Rows are numbered. After the first two, each row is followed by the number of the nearest row among all rows above it, by straight-line distance.
1: -22  -7   2   6 -15   7  13  -7   6  -2 -10   8   3   0  -5 -16  18 -14  -6   6   7
2:  51   3  -7  -3   6  21  -7 -11 -23  10  -2 -10  20   0   0 -16 -34  17  14   5   2
3:   8   4  -1  -8  -4  12  18   7   9 -21 -13  -6  22  -5  10  13  14  -7  -3  20   0 : 1
4:  16   3  -7  -2   8 -19 -13 -20 -11  11 -12  -1   4   2  13   3  -6  -6  17   3  -8 : 2
5: -38   9 -11   1 -27  15   9  -3 -10   5   2   0  23   3   3  -4   3  -1  -9  -1   1 : 1
6: -33   6  -8   0 -14 -15   6  11  -4   4 -13   9   3   6   1 -11  11  -5   1   9  -6 : 1
7:  13   4  -2  -5   8  15  -2  -8  -6   6 -22  -4  26  -2   0 -14 -11   5   5  10  -7 : 4
8:  -3   4   2   3   8   6 -15   5  -7 -26   7  -6  11 -11 -12  37  18  -8  -9   5  -4 : 3
9:  -8  -2   6  -4  21   9 -20   4   4 -12   0  -3 -14  -4  -3  21  19   7  16   7   6 : 8
10: -25  -3   4   6 -24 -15   6  17  12   1  12   9 -12   3   5   9  13 -10 -25  -9   4 : 6
11:  41   0  -3   7   4 -22 -11 -11 -18  12   0  -3   0   4  11  -9 -13   1  23   1   2 : 4
12: -18  14  -1  -4   3   6   5 -17 -10 -18  -6 -11  32  -5   4  12   6   1  25  18   4 : 3
13: -33  -3   6   4  -3 -17  13   3  18  -7   0   8 -22   0   3  -3  23 -15   1  -5   0 : 10
14: -57  -1  -2   7 -32 -11   0  15  -4   0   6   4   5  -5   8   9   8 -10 -24   1 -10 : 10
15:  38  -5  -1   8   9   4  -7  -9   1   0  -1   4   5   0   4  15  -8  -6 -11  -2  -1 : 4
16:   5   6  -5  -1  -8 -11   6 -31  -3   5  -3  -7  18   1  14  -3 -12  -6   4  -9   4 : 4
17: -15   2  -7  -5 -15   8   2  20   5  -5   5  -3   3  -7  15  16 -14   1 -33  -9 -15 : 10
18: -37  -3  -8  10 -30   9  -4  17 -13   9  -8   4  17   0  -4  -3  -2  -1 -17   6  -5 : 5
19:   6  -2   1  -8  18  -8 -16  -8  -1  21  -5  -2 -21   8  11 -15 -13  14  25 -10   5 : 4
20:  34   2   2  -8  21  -9   4  -9  19  -4  -5  -6 -10   2  14   1  -5   3   8 -10   5 : 15
21:  19  -5   5  -4   6   6  -8 -14  -2  -5  23  -4 -21  -2  -3   0   6  -1  17 -12  10 : 20
22:  -8   3  -5   1 -31 -24  17  11  -1  -7   2   4  19  -1  18   4  12 -22 -23   8  -5 : 10
23: -13  -5   4   7  -6   5   6  -3   7   3  -2  14   4   2   2  -7   0  -7 -24  -5  -1 : 1
24:  -1   6   4  14   7  -9 -18   3 -19 -11   3  -2  19   0 -20  20  23  -3  25  17  12 : 8
25:  19   4   7  -3  29  16  -6  11  13  -9 -16   1  11   0  -4  16  -5   4  -9   5   0 : 15
26: -49   4 -13   1 -36   5  15   7   2   8 -14   8  27   4  21   4   4 -10 -42   2  -8 : 14
27:  21  -3   3 -13  18  -5  -2 -10   8  -4  -3   4 -25   3  11   1  13  -4  27   5  -1 : 20
28:  17   6   2  -4  27  10 -12   0   8 -18 -11  -4  11  -5 -10  28   4   1  13   2  -1 : 25
29: -21   1  -4   6  -3  24 -15   5 -10   4  -7  -1  14  -2 -12   6 -12  11 -11 -13  -3 : 18
30:   0  -2  -1   6   0   0  11   9  13 -16 -20   3  16  -4  -6  11  24 -21 -17  13  -4 : 3
31:  -7  -3   3   1  -3  27  15  -6  12   1 -16  -2  16   0  -1 -15 -11   9 -21  -3   6 : 23
32:  11  -4   4   8  21  -8 -11  25  18 -14  -5   4  -5  -3  -7  33  10 -10 -21  -1  -5 : 25
33:  -6  -4   5   7   3  14 -15  -4 -14   4  -7   3  11   1  -7   4   3   5   9  10   9 : 29
34:  -3  -2   5  10  10  10 -17   9   2   5  -7   8  14   1 -10  15  -7   3 -15   3   4 : 33
35:  27   5  -4  -6  17  17  -8   0  -5  -2 -19  -4  35   1   1  24  -7   3  -7  12  -3 : 25
36:  12   5  -9   4  -2 -14 -12  -3 -14   3   2  -1   7   1  17  19   1  -5  13   5  -8 : 4
37:   5   4   6  -6  14  26   7  -5  16 -14 -11   1  13  -3  -3   9  -4   3 -12   0  -1 : 25
38: -12   6  -3  -2 -21 -10  17   9   7 -22  13  -1   9  -6  12  19   7 -16 -19   7 -12 : 22
39:   0   9  -7  -7   5   2  11  22  -2 -19  -8  -3   8  -1   6  28  21  -5  26  19 -11 : 3
40: -46   8   1  -7 -11 -18   8  20  10  -9  -1   0  10  -2  12  18  11  -6 -15   6  -6 : 14
41:  -6   1   2   6   6   7 -12  -2 -17   9  -9   0  12   4 -22  -6   7   7  18  18   7 : 33
42: -44  -2 -10  -3 -39 -11  14  22   4   5 -24  10  -2   3   7 -10  15 -12 -20   7 -16 : 6
43:   2   3   2  -8   8  -9 -20  17   8   3   2   3  -9   2  16  23 -19   5  -9  -6  -6 : 34
44:  38  -5  -7  -1  -4  12   4 -15  -2   9   5   7  -4   5  11  -9  -8  -3  -4  -4   1 : 15
45: -52   7  -4   0 -10 -18 -11  46   7 -14  -7   5  11  -3  15  47  26 -13 -28  13 -18 : 40
46: -10  -1   4  -1  -2  37   2 -30 -10  12   1 -11  10  -4 -21 -39 -32  26   3 -19   9 : 31
47:  14   3  -7  -7   1  -8   8 -35   3   5  -4   0  -1   5  13 -15  -2  -3  17  -8   2 : 16
48:  -1   8  -7   8   1 -37   5  17   1  -6 -10   5  11   2   4   8  10 -13 -10   7 -13 : 22
49:   7  -5 -11  -2 -17   4   3  16   9   5 -16  12  16  -1  31  18 -18  -8 -50   1 -22 : 17
50:  -5   0   7  -4  12  12   6  -4  23 -11  -8  -6  11  -2   6  11  -3  -5 -18  -5   6 : 37
51: -31   1   5  -5   9  11  -3  -2  20  -7 -22  14  19   0   6  30  24 -11 -29  11  -3 : 30
52:  13   7  -7  -3  12  22   7   6  11  -7 -27   2  37  -1  -1  23  -3  -5 -31   8  -5 : 35
53: -42   6  -4  11  -7   0 -16  21  -9  -9 -12  11  30  -5  -5  36  11  -7 -28  16 -17 : 45
54:  34  -1  -3  -6   1  12  13 -18  15  -2  -1   7  15   2  18   6 -11 -10 -31  -8  -3 : 15
55:  32   5  -2  -2  17 -18  -9  -4  -3   5  -4  -7  -4   2  17   7 -21   7  15  -1  -6 : 11
56:  10  -2  -1   8 -20 -24  11   6   1  -1  10   8  10  -1  11   2  -1 -20 -27   0  -5 : 22
57:   3  -4   1   2  13  22 -12   1  -8   6 -22   9  12  -1 -11  -6 -12   8  -9   9  -8 : 7
58: -19   8  -8  -9   5   4 -19  -8 -13  -5   0  -5  -6  -2   9  26   7   3  26   9 -16 : 9
59:  -8   0  -7  -2 -12 -32   1  19  -1  -4  -9   2  -7   1  18  10  17 -18  -1  18 -11 : 48
60:   6  -3  -1  12   3   0   6  16   1   1 -28   3  38   1  -6   3   0  -2 -19  19  -4 : 52
61: -23   8   2   1 -13 -25 -13  13 -16 -18  19  -2  -5  -5  11  33  25 -12  14  14  -8 : 59
62:  36  -9  -5   5   2 -12  -9  12   4  12 -25  16  20   8   4   7  16 -26 -29  14  -3 : 60
63:  13  -2   0  -1   3  21   8 -20  12  -5 -15  -1  33  -3   9   6  -6  -8 -30  -2   4 : 54
64:   2  -3   1  11 -11   4  21   0   7 -15  -5   9  15  -1  -9   1  22 -23 -21  12   0 : 30
65:  26  -1   1  11   8   1 -12  -1   1   0  -2   8  21  -2  -4  18  -6  -8 -25   3  -2 : 15
66:  15   4  -4 -11  12 -10 -13 -19 -10   2   1  -2  -9   2  16   4  -3   1  35   8  -6 : 4
67: -25   6   0   1  -7 -31  -1  22   4 -10  -7   7   3  -2   9  16  14 -14  -7  13 -16 : 59
68: -23   6  -8 -15   5  12  -8 -10  -2   4 -10  -3  -5   1   4  -4  -3  14  19   0  -6 : 58
69:   0   7  -3   0  -4  15   1  -9 -11 -16   8  -8  22 -10   5   1 -20  -1  -9   0  -8 : 37
70: -11   5  -1  10  -3  -3  16  15   4  -8 -17   5  15  -1 -11  -7   7  -5 -14  10  -6 : 30
71:  -9   0  -5 -11  -3  15 -17   7  -5   0  -1   0  -7  -6   8  13  -9   7   4   2 -17 : 68
72:   0   4   1  -1  -3  17  25   6   8 -22   3  -6  23  -4   5  12  11  -4 -15  14   6 : 3
73: -46  -9   4  11 -18  -6  -3 -30   5  -2   0  11   1  -1   0  12  19 -18 -16   2   1 : 1
74:  -1  -4   6  -9   3  15 -15  -5   5   0   7   6   0   0   9  20   6   4 -17  -1   4 : 34
75: -48  -3  -4  10 -36  -5   7  14 -10  -1   3   9   9  -3   6   1  12 -13 -19   9 -15 : 14
76:  31  -3   6  -5  19   8  -8  11  14   9 -18   4  24   4   2  -4 -13   5 -14  -2   5 : 25
77:   3   2   4  -5  15 -13  -8 -28  -9  10   1  -3 -14   5   5 -18   1   3  44   3  11 : 66
78:  25   2  -6   2   0 -22   2  20  -4   1  -5   3  -2   1   3  -7  -4  -8 -14   8 -16 : 48
79: -12  -5   8  -8  11   3 -25  10   8 -10   0   9 -14  -1   1  26  23  -5  -9   2  -3 : 9
80: -18  -5   3   4  -4  -8   6   6  18   5 -14  18  -2   6  -5  -4  20 -14 -20   2  -1 : 23
81:  10  -4   1  13  11  -5 -14   7   9  -5 -13   9  14  -3 -16  21  14 -17 -29   9  -6 : 65
82:  22   3  -1  -9   5  -2  12 -12  17  -7   4  -5   0   0  19  11  -4  -7 -10 -12   7 : 20
83:  -4  -3   9   2  14 -15 -19   6   2 -20  -2   4 -16  -4   0  38  36 -18  23  12  -1 : 9
84:   1  -2   5  -4   1 -10  -4  -4   0 -17  18   1 -14  -7  15  32  20 -16   7   2  -2 : 83
85:  33   2   1   2  28  12  -5 -15  -8  -4 -15  -2   4   2 -12  -3   1   5  28   9   5 : 28
86: -41  10   7  -8   6  25   4   3  12 -23   2  -2  10  -6  -9  19   8   5 -11   2   0 : 50
87: -20  -5   7   5 -13 -12   8  22  23 -12   8   4 -11  -3  13  24  12 -14 -31  -5  -2 : 10
88: -40   3  12  15  -1   2   0 -11   4 -14   2  -1  21  -8 -17  10   8  -3  -7  -2  11 : 86
89: -31  -7   5   8   8 -12 -13   7   9  -4 -24  15  10   1   3  19  20 -16 -12  14  -5 : 51
90:  12   3  -3  -7   6 -10 -25  -5  -3   1  -1   0  18  -2  20  26 -13   0 -15  -2 -12 : 43
91:   9  -1 -10   0 -15   1   8 -26 -13  20   9  -3  -9   7  10 -31 -18   4  20 -19   5 : 47
92:  19   8  -8 -13   4  -1   3 -31  -6   7 -11 -11  15   0  15   0 -15   3   1   0  -2 : 16
93: -26  -3   6   4   6   7   9  21  11 -12 -21   9  -8  -1  -9   1  22  -9  -3   9  -5 : 80
94: -29   1   7  -1 -10  -8  10   9  14 -11  22   8 -22   0   6  10  21  -8 -14  -7   2 : 10
95:   2   4   3  -8  26  18  -7 -20  -4 -10  -9  -8   3  -3 -12   3   5  13  36  10   9 : 85
96: -11   1   0  -1 -19   4  13  20   1 -14   5  -3  25  -8  12  12  -5  -7 -38   8  -9 : 17
97:   4   1  -3  -2 -20 -25  22  21  18 -10  -5   5   3   0  29  18  10 -20 -42  11 -10 : 22
98: -15   7  -8  -1  -8 -17  -2  -3  -8  11 -10  10  -1   8   6 -10  19  -6  13   3  -6 : 6
99:  39  -1   6   5   8  -5  10 -41  -5   6   4  -2   1   3  -6 -29  -9   0  26  -7  15 : 47
100: -13  -3  -5   7 -18  10  12  32  11 -24  -6   2  24  -6   9  43  28 -26 -41  15  -8 : 96
101:  22  -2  -2 -10   1 -26   2   9  10  -5  -6  -3 -10   3  25  11   5 -10   7   7  -3 : 59
102:   8   8  -7  -5 -12  17  10   7   1 -11  13  -6  19  -5  11  14 -13   0 -43  -6  -7 : 96
